Below is a small trained network, with its code and all its weights. Each question gives an input and a class and asks what happens when units are switched off, that is, made to give their printed mean instead of their output.

import numpy as np


def w(rows, s, z=0):
    codes = np.array(rows[::2]) - 128.0
    scale = np.full(codes.shape[1], s)
    scale[-1] = z or s
    return codes * scale


def f(y):
    return y / 2 * (1 + np.tanh(0.7978845608 * (y + 0.044715 * y**3)))


def log_softmax(a):
    a = a - a.max(-1, keepdims=True)
    return a - np.log(np.exp(a).sum(-1, keepdims=True))


def net(x, mask):
    res = np.array(x, float).reshape(1, 6) / 4 @ E
    y = f(res @ A[0][:, :-1].T + A[0][:, -1])
    res = res + np.where(mask, y, B[0][:, -1]) @ B[0][:, :-1]
    return log_softmax(res[-1] @ U[:, :-1].T + U[:, -1])


A, B = {}, {}
E = w([
[150,1,33,199,53],'x0',
[108,124,118,119,162],'x1',
[145,127,129,128,118],'x2',
[104,121,130,118,153],'x3',
[191,149,102,183,222],'x4',
[172,173,125,160,82],'x5',
],0.0069)
A[0] = w([
[160,98,163,182,196,95],'n0',
[161,129,254,99,161,8],'n1',
[119,131,168,123,159,14],'n2',
[81,94,116,129,224,217],'n3',
[170,154,144,202,195,137],'n4',
[99,97,159,63,195,120],'n5',
[93,196,207,153,157,4],'n6',
[145,198,161,149,102,10],'n7',
[138,49,86,168,132,91],'n8',
[100,182,172,104,139,90],'n9',
[246,113,119,185,209,157],'n10',
[2,175,187,107,41,214],'n11',
[140,60,115,161,130,57],'n12',
[134,60,88,147,124,48],'n13',
[49,96,152,115,111,249],'n14',
[170,20,159,180,131,52],'n15',
[177,175,69,163,166,215],'n16',
[99,141,147,58,51,137],'n17',
[133,45,204,99,129,175],'n18',
[147,136,122,133,240,158],'n19',
[99,87,58,185,84,51],'n20',
[133,68,57,182,112,74],'n21',
[83,27,153,91,190,141],'n22',
],0.0089,0.0033)
B[0] = w([
[90,28,119,101,132,145],'n0',
[143,209,52,54,199,160],'n1',
[170,153,141,61,193,120],'n2',
[54,97,225,173,140,182],'n3',
[83,3,82,104,105,171],'n4',
[53,173,136,133,139,166],'n5',
[204,155,79,52,212,165],'n6',
[60,109,106,36,74,133],'n7',
[137,185,177,93,200,192],'n8',
[149,149,48,122,203,171],'n9',
[32,78,150,167,112,206],'n10',
[156,57,110,193,140,254],'n11',
[169,172,112,102,198,157],'n12',
[174,226,91,76,195,166],'n13',
[110,71,180,173,79,204],'n14',
[116,174,115,64,156,174],'n15',
[27,66,151,180,29,184],'n16',
[154,83,40,178,49,191],'n17',
[89,118,107,157,100,162],'n18',
[163,101,61,194,137,180],'n19',
[197,177,114,79,167,193],'n20',
[156,218,161,51,225,203],'n21',
[89,158,194,96,48,172],'n22',
],0.0059,0.0062)
U = w([
[117,186,79,1,176,33],'0',
[74,109,165,109,87,254],'1',
[116,115,158,152,105,226],'2',
[93,52,110,139,88,108],'3',
],0.0082,0.0034)

Each question gives the input, the list of numbers given to net, and the class t.
The units are the neurons (one row each of A and B). Each row of codes is followed by its name. A weight is (code - 128) times the scale printed after its matrix; where a second scale follows, it is the last column's (A, B and U).
mask holds one flag per neuron, in row order. A switched-off neuron (its flag False) gives its mean, the last column of its row in B, instead of its output. The means were averaged over made-up inputs and are rounded, as every weight is.
A unit's drop is (log p(t) with every unit on - log p(t) with that unit switched off) / (log p(t) with every unit on - log p(t) with every unit switched off).
The circuit of an input: a set's keep is (log p(t) with only the set's units on - log p(t) with every unit switched off) / (log p(t) with every unit on - log p(t) with every unit switched off). Starting from the 12 units with the biggest drops (on a tie, the unit counted first), units are removed one at a time, each time the one whose removal leaves the highest keep (on an exact tie, the one counted first), for as long as the keep stays at least 0.8.
circuit, biggest first: the units of the circuit, biggest drop first
most important unit: the unit with the biggest drop
k most important neurons: the k neurons with the biggest drops, biggest first
drop when u is switched off: that unit's drop, to one decimal
input [-6,-1,-1,8,-8,6], class 3: most important unit => n11
input [-3,-1,-2,8,6,-4], class 3: circuit, biggest first => [n19; n4; n21]
input [-3,-6,-4,2,-7,6], class 3: circuit, biggest first => [n11; n17; n21]
input [7,7,-6,-7,5,7], class 0: circuit, biggest first => [n21; n20]
input [-5,-7,6,8,7,4], class 3: 2 most important neurons => [n4; n16]
input [-2,5,-6,-8,7,-2], class 3: 2 most important neurons => [n4; n19]
input [-6,-1,-7,5,-8,-6], class 3: 2 most important neurons => [n11; n17]
input [-3,-5,5,7,-7,5], class 3: drop when n4 is switched off => -0.1
input [-5,8,2,-1,7,3], class 3: drop when n4 is switched off => 0.2
input [7,0,1,1,-7,-1], class 0: drop when n13 is switched off => 0.2
